Below is a small trained network, with its code and all its weights. Each question gives an input and a target symbol and asks what happens when units are switched off, that is, made to give their printed mean instead of their output.

import numpy as np


def w(rows, s, z=0):
    codes = np.array(rows[::2]) - 128.0
    scale = np.full(codes.shape[1], s)
    scale[-1] = z or s
    return codes * scale


def f(y):
    return y / 2 * (1 + np.tanh(0.7978845608 * (y + 0.044715 * y**3)))


def softmax(a):
    e = np.exp(a - a.max(-1, keepdims=True))
    return e / e.sum(-1, keepdims=True)


def log_softmax(a):
    a = a - a.max(-1, keepdims=True)
    return a - np.log(np.exp(a).sum(-1, keepdims=True))


def net(x, mask):
    ids = ['ΔΞαγηθλμστφ'.index(c) for c in x.split()]
    T = len(ids)
    res = E[ids] + P[:T]
    u = 0
    for l in range(2):
        r = res
        for j in range(2):
            rows = slice(3 * j, 3 * j + 3)
            q, k, v = (r @ M[l][rows].T for M in (Q, K, V))
            z = softmax(np.where(np.tri(T) > 0, q @ k.T / 3**0.5, -1e9)) @ v
            o = O[l][rows]
            res = res + np.where(mask[u + j], z, o[:, -1]) @ o[:, :-1]
        u += 2
        y = f(res @ A[l][:, :-1].T + A[l][:, -1])
        res = res + np.where(mask[u : u + 4], y, B[l][:, -1]) @ B[l][:, :-1]
        u += 4
    return log_softmax(res[-1] @ U[:, :-1].T + U[:, -1])


Q, K, V, O, A, B = {}, {}, {}, {}, {}, {}
E = w([
[168,119,122],'Δ',
[71,137,119],'Ξ',
[91,152,108],'α',
[72,143,116],'γ',
[105,151,100],'η',
[126,163,75],'θ',
[84,201,166],'λ',
[73,225,172],'μ',
[118,155,240],'σ',
[97,11,237],'τ',
[153,8,98],'φ',
],0.016)
P = w([
[33,255,170],'0',
[17,204,169],'1',
[51,175,169],'2',
[110,153,137],'3',
[150,136,146],'4',
[212,89,148],'5',
[148,72,156],'6',
[102,102,219],'7',
],0.0042)
Q[0] = w([
[228,90,74],'L0H0',
[245,115,87],'L0H0',
[127,162,99],'L0H0',
[150,94,60],'L0H1',
[139,200,195],'L0H1',
[68,194,18],'L0H1',
],0.011)
K[0] = w([
[100,153,147],'L0H0',
[29,131,79],'L0H0',
[86,176,139],'L0H0',
[175,103,86],'L0H1',
[86,239,166],'L0H1',
[248,93,225],'L0H1',
],0.014)
V[0] = w([
[136,144,120],'L0H0',
[150,246,30],'L0H0',
[111,120,27],'L0H0',
[157,188,96],'L0H1',
[116,128,37],'L0H1',
[165,121,151],'L0H1',
],0.011)
O[0] = w([
[123,199,165,111],'L0H0',
[1,57,190,1],'L0H0',
[1,135,160,32],'L0H0',
[33,170,121,84],'L0H1',
[41,77,34,48],'L0H1',
[158,53,162,95],'L0H1',
],0.0049,0.0045)
A[0] = w([
[201,78,137,55],'L0N0',
[98,115,4,233],'L0N1',
[151,19,179,216],'L0N2',
[160,196,148,2],'L0N3',
],0.011,0.0035)
B[0] = w([
[66,164,81,253],'L0N0',
[48,134,154,204],'L0N1',
[157,161,2,249],'L0N2',
[112,74,23,196],'L0N3',
],0.0086,0.0037)
Q[1] = w([
[96,128,122],'L1H0',
[70,248,47],'L1H0',
[102,60,203],'L1H0',
[254,199,153],'L1H1',
[153,28,138],'L1H1',
[94,179,61],'L1H1',
],0.0064)
K[1] = w([
[165,53,137],'L1H0',
[203,37,71],'L1H0',
[2,155,127],'L1H0',
[81,38,83],'L1H1',
[114,97,147],'L1H1',
[147,97,135],'L1H1',
],0.0095)
V[1] = w([
[180,149,1],'L1H0',
[65,85,208],'L1H0',
[173,203,102],'L1H0',
[211,204,127],'L1H1',
[145,97,145],'L1H1',
[209,211,244],'L1H1',
],0.0094)
O[1] = w([
[123,58,205,254],'L1H0',
[129,191,146,33],'L1H0',
[188,135,132,189],'L1H0',
[80,105,254,125],'L1H1',
[116,102,153,93],'L1H1',
[162,242,198,72],'L1H1',
],0.007,0.0099)
A[1] = w([
[114,72,71,2],'L1N0',
[132,167,54,93],'L1N1',
[140,96,254,148],'L1N2',
[145,229,141,141],'L1N3',
],0.009,0.0039)
B[1] = w([
[108,192,188,199],'L1N0',
[225,152,202,193],'L1N1',
[132,193,29,253],'L1N2',
[70,82,254,192],'L1N3',
],0.0076,0.0068)
U = w([
[82,100,163,123],'Δ',
[79,122,129,55],'Ξ',
[85,129,108,42],'α',
[85,122,122,43],'γ',
[81,131,105,63],'η',
[70,156,41,252],'θ',
[72,108,186,138],'λ',
[68,113,189,189],'μ',
[198,185,164,209],'σ',
[215,98,92,131],'τ',
[2,23,114,131],'φ',
],0.008,0.0037)

Each question gives the input, a string of symbols that net reads in full, and the target symbol t.
The units are the heads (3 rows each of Q, K, V and O) and the neurons (one row each of A and B). Each row of codes is followed by its name. A weight is (code - 128) times the scale printed after its matrix; where a second scale follows, it is the last column's (O, A, B and U).
mask holds one flag per unit, layer by layer, with each layer's heads first. A switched-off unit (its flag False) gives its mean, the last column of its rows in O or B, instead of its output. The means were averaged over made-up inputs and are rounded, as every weight is.
A unit's drop is (log p(t) with every unit on - log p(t) with that unit switched off) / (log p(t) with every unit on - log p(t) with every unit switched off).
The circuit of an input: a set's keep is (log p(t) with only the set's units on - log p(t) with every unit switched off) / (log p(t) with every unit on - log p(t) with every unit switched off). Starting from all 12 units, units are removed one at a time, each time the one whose removal leaves the highest keep (on an exact tie, the one counted first), for as long as the keep stays at least 0.8.
units of the circuit, in order: the units of the circuit, biggest drop first
k most important neurons: the k neurons with the biggest drops, biggest first
top k neurons in layer l: the k neurons of layer l with the biggest drops, biggest first
which heads matter: for each layer, one digit per head in row order, 1 if its drop is at least 0.15 and else 0, layers parted by /
input θ τ θ θ τ σ, target τ: 3 most important neurons -> (L0N1; L1N3; L1N0)
input θ τ η φ, target φ: which heads matter -> 00 / 11
input α σ λ α, target σ: which heads matter -> 01 / 01
input τ α φ τ α φ θ, target φ: units of the circuit, in order -> (L1H1; L0N2; L1H0)
input τ α τ θ, target τ: units of the circuit, in order -> (L0H1; L1H0; L0H0)
input λ μ Ξ, target μ: which heads matter -> 10 / 11
input α θ Ξ φ μ, target φ: units of the circuit, in order -> (L0N2; L1H0; L1H1; L0H1)
input σ η λ, target σ: which heads matter -> 11 / 01
input τ θ Ξ, target τ: which heads matter -> 11 / 10
input μ λ η, target μ: 2 most important neurons -> (L1N3; L0N2)
input θ μ α α θ α φ λ, target φ: which heads matter -> 11 / 11
input μ η Ξ σ η, target σ: units of the circuit, in order -> (L0H1; L1H1; L0N2)
input τ θ τ φ α φ, target φ: units of the circuit, in order -> (L1H0; L0N2; L1H1)
input Ξ λ θ μ τ τ, target τ: units of the circuit, in order -> (L0H0)
input θ σ τ θ σ, target τ: units of the circuit, in order -> (L0H0; L0N1; L1H1)
input μ τ μ Ξ η τ τ η, target τ: units of the circuit, in order -> (L0H0; L0H1)
input λ τ τ Ξ λ, target τ: top neuron in layer 0 -> (L0N3)
input η τ θ θ σ τ λ α, target τ: which heads matter -> 11 / 10
input σ μ θ, target σ: units of the circuit, in order -> (L1H1; L0H1)
input φ λ φ Ξ, target φ: units of the circuit, in order -> (L0N2; L0H1; L1H0)
input θ θ α η θ η φ η, target φ: which heads matter -> 01 / 00
input θ γ Ξ, target θ: units of the circuit, in order -> (L1H0; L1H1; L0H0)
input Ξ Δ θ Δ Ξ φ φ Ξ, target φ: 2 most important neurons -> (L0N2; L1N1)
input θ τ λ λ, target τ: top 2 neurons in layer 1 -> (L1N3; L1N0)
input φ σ σ τ λ σ φ σ, target φ: top 3 neurons in layer 0 -> (L0N2; L0N0; L0N1)
